Below is a small trained network, with its code and all its weights. Each question gives an input and a target symbol and asks what happens when units are switched off, that is, made to give their printed mean instead of their output.

import numpy as np


def w(rows, s, z=0):
    codes = np.array(rows[::2]) - 128.0
    scale = np.full(codes.shape[1], s)
    scale[-1] = z or s
    return codes * scale


def norm(h):
    return h / np.sqrt((h * h).mean(-1, keepdims=True) + 1e-5)


def f(y):
    return y / 2 * (1 + np.tanh(0.7978845608 * (y + 0.044715 * y**3)))


def softmax(a):
    e = np.exp(a - a.max(-1, keepdims=True))
    return e / e.sum(-1, keepdims=True)


def log_softmax(a):
    a = a - a.max(-1, keepdims=True)
    return a - np.log(np.exp(a).sum(-1, keepdims=True))


def net(x, mask):
    ids = ['γδθμξψω'.index(c) for c in x.split()]
    T = len(ids)
    res = E[ids] + P[:T]
    r = norm(res)
    for j in range(2):
        rows = slice(3 * j, 3 * j + 3)
        q, k, v = (r @ M[0][rows].T for M in (Q, K, V))
        z = softmax(np.where(np.tri(T) > 0, q @ k.T / 3**0.5, -1e9)) @ v
        o = O[0][rows]
        res = res + np.where(mask[j], z, o[:, -1]) @ o[:, :-1]
    y = f(norm(res) @ A[0][:, :-1].T + A[0][:, -1])
    res = res + np.where(mask[2:10], y, B[0][:, -1]) @ B[0][:, :-1]
    return log_softmax(norm(res)[-1] @ U[:, :-1].T + U[:, -1])


Q, K, V, O, A, B = {}, {}, {}, {}, {}, {}
E = w([
[42,183,150,86,165],'γ',
[190,46,79,125,18],'δ',
[202,35,84,120,28],'θ',
[223,48,69,132,40],'μ',
[34,165,167,75,172],'ξ',
[58,254,138,110,245],'ψ',
[54,212,152,38,154],'ω',
],0.0085)
P = w([
[107,134,219,148,90],'0',
[155,183,108,120,143],'1',
[146,19,206,79,236],'2',
[96,114,191,142,42],'3',
[86,117,114,142,125],'4',
[176,38,172,86,197],'5',
[99,178,125,128,46],'6',
[168,187,57,109,149],'7',
[140,20,167,80,179],'8',
[118,122,112,138,53],'9',
[82,120,67,131,130],'10',
[148,61,151,77,171],'11',
[99,149,98,160,22],'12',
[171,201,9,82,147],'13',
],0.015)
Q[0] = w([
[131,79,172,188,159],'head 1',
[69,65,13,133,176],'head 1',
[188,134,136,6,130],'head 1',
[141,117,151,142,129],'head 2',
[201,183,206,106,109],'head 2',
[91,114,205,184,91],'head 2',
],0.021)
K[0] = w([
[160,183,202,124,78],'head 1',
[138,235,4,138,101],'head 1',
[69,65,101,30,108],'head 1',
[143,139,153,183,147],'head 2',
[77,99,226,187,70],'head 2',
[191,139,219,90,131],'head 2',
],0.021)
V[0] = w([
[109,84,136,195,159],'head 1',
[139,104,142,1,135],'head 1',
[72,104,110,95,84],'head 1',
[74,141,137,91,98],'head 2',
[139,85,144,10,103],'head 2',
[113,193,117,136,27],'head 2',
],0.018)
O[0] = w([
[91,106,154,84,45,61],'head 1',
[237,172,181,191,172,254],'head 1',
[144,84,164,187,153,189],'head 1',
[111,132,112,162,184,195],'head 2',
[143,149,49,246,133,222],'head 2',
[71,159,90,65,204,209],'head 2',
],0.012,0.0076)
A[0] = w([
[212,192,120,121,146,252],'neuron 1',
[94,230,98,162,70,161],'neuron 2',
[176,249,118,147,78,175],'neuron 3',
[125,120,182,118,201,114],'neuron 4',
[120,27,146,105,154,68],'neuron 5',
[199,118,196,9,164,84],'neuron 6',
[183,166,110,32,131,88],'neuron 7',
[12,166,187,168,84,222],'neuron 8',
],0.016,0.0034)
B[0] = w([
[69,138,169,84,114,253],'neuron 1',
[183,22,121,156,96,173],'neuron 2',
[164,117,158,179,32,206],'neuron 3',
[160,103,109,119,50,190],'neuron 4',
[107,207,121,84,98,146],'neuron 5',
[91,90,74,183,218,144],'neuron 6',
[239,107,165,131,149,135],'neuron 7',
[97,198,253,157,84,140],'neuron 8',
],0.019,0.013)
U = w([
[46,142,183,134,83,248],'γ',
[103,115,54,207,71,1],'δ',
[173,249,73,161,147,7],'θ',
[108,175,123,20,128,161],'μ',
[193,96,138,91,76,68],'ξ',
[32,99,51,125,158,228],'ψ',
[166,106,171,138,220,17],'ω',
],0.013,0.003)

Each question gives the input, a string of symbols that net reads in full, and the target symbol t.
The units are the heads (3 rows each of Q, K, V and O) and the neurons (one row each of A and B). Each row of codes is followed by its name. A weight is (code - 128) times the scale printed after its matrix; where a second scale follows, it is the last column's (O, A, B and U).
mask holds one flag per unit, heads first, then neurons. A switched-off unit (its flag False) gives its mean, the last column of its rows in O or B, instead of its output. The means were averaged over made-up inputs and are rounded, as every weight is.
A unit's drop is (log p(t) with every unit on - log p(t) with that unit switched off) / (log p(t) with every unit on - log p(t) with every unit switched off).
The circuit of an input: a set's keep is (log p(t) with only the set's units on - log p(t) with every unit switched off) / (log p(t) with every unit on - log p(t) with every unit switched off). Starting from all 10 units, units are removed one at a time, each time the one whose removal leaves the highest keep (on an exact tie, the one counted first), for as long as the keep stays at least 0.8.
circuit, biggest first: the units of the circuit, biggest drop first
unit that matters most: the unit with the biggest drop
k most important neurons: the k neurons with the biggest drops, biggest first
which heads matter: for each layer, one digit per head in row order, 1 if its drop is at least 0.15 and else 0, layers parted by /
input μ δ δ μ δ δ ω δ, target ψ: circuit, biggest first -> (head 1; neuron 3; head 2; neuron 4)
input θ μ μ ψ μ, target ξ: unit that matters most -> head 2
input γ δ θ ω δ γ ξ ψ ω μ ξ γ δ ξ, target γ: which heads matter -> 10
input μ ξ ψ, target ψ: 2 most important neurons -> (neuron 3; neuron 6)
input θ ψ μ δ μ μ ω ψ γ ω μ μ γ γ, target ξ: which heads matter -> 01
input μ ξ θ δ μ, target γ: which heads matter -> 01
input μ γ μ ξ ψ ω μ μ, target ω: circuit, biggest first -> (head 2; neuron 7; neuron 6)
input θ ξ ω ω ω θ, target ω: 2 most important neurons -> (neuron 3; neuron 2)
input θ γ ω ω ξ δ ξ γ θ δ μ θ, target μ: circuit, biggest first -> (neuron 5; neuron 3; neuron 2)
input μ δ μ, target μ: circuit, biggest first -> (neuron 5; neuron 3; head 1)
input ξ ξ μ ξ δ ψ ψ θ ψ, target ψ: which heads matter -> 00
input δ μ ω δ ξ ψ δ γ, target γ: which heads matter -> 01
input θ ξ δ δ ξ δ γ γ, target γ: 2 most important neurons -> (neuron 1; neuron 2)
input ω ω ξ ψ δ μ ω δ δ, target ω: circuit, biggest first -> (head 1; neuron 3)
input δ δ ξ δ δ δ μ δ ω ω ψ μ, target ω: which heads matter -> 10
input δ δ ω δ ψ δ ψ, target ξ: which heads matter -> 10
input δ ω δ γ ξ ξ γ ω γ, target ω: unit that matters most -> head 1
input θ ψ γ ω θ γ δ ψ μ, target ψ: which heads matter -> 01
input δ ω ξ μ θ δ ξ δ ω ω δ, target ψ: which heads matter -> 10
input δ δ ψ ω δ γ δ μ μ γ θ ω ψ ω, target δ: circuit, biggest first -> (head 1)
input γ ξ γ, target ξ: 2 most important neurons -> (neuron 4; neuron 1)
input μ ω γ δ μ ω γ γ ω, target ω: circuit, biggest first -> (head 1; neuron 6)
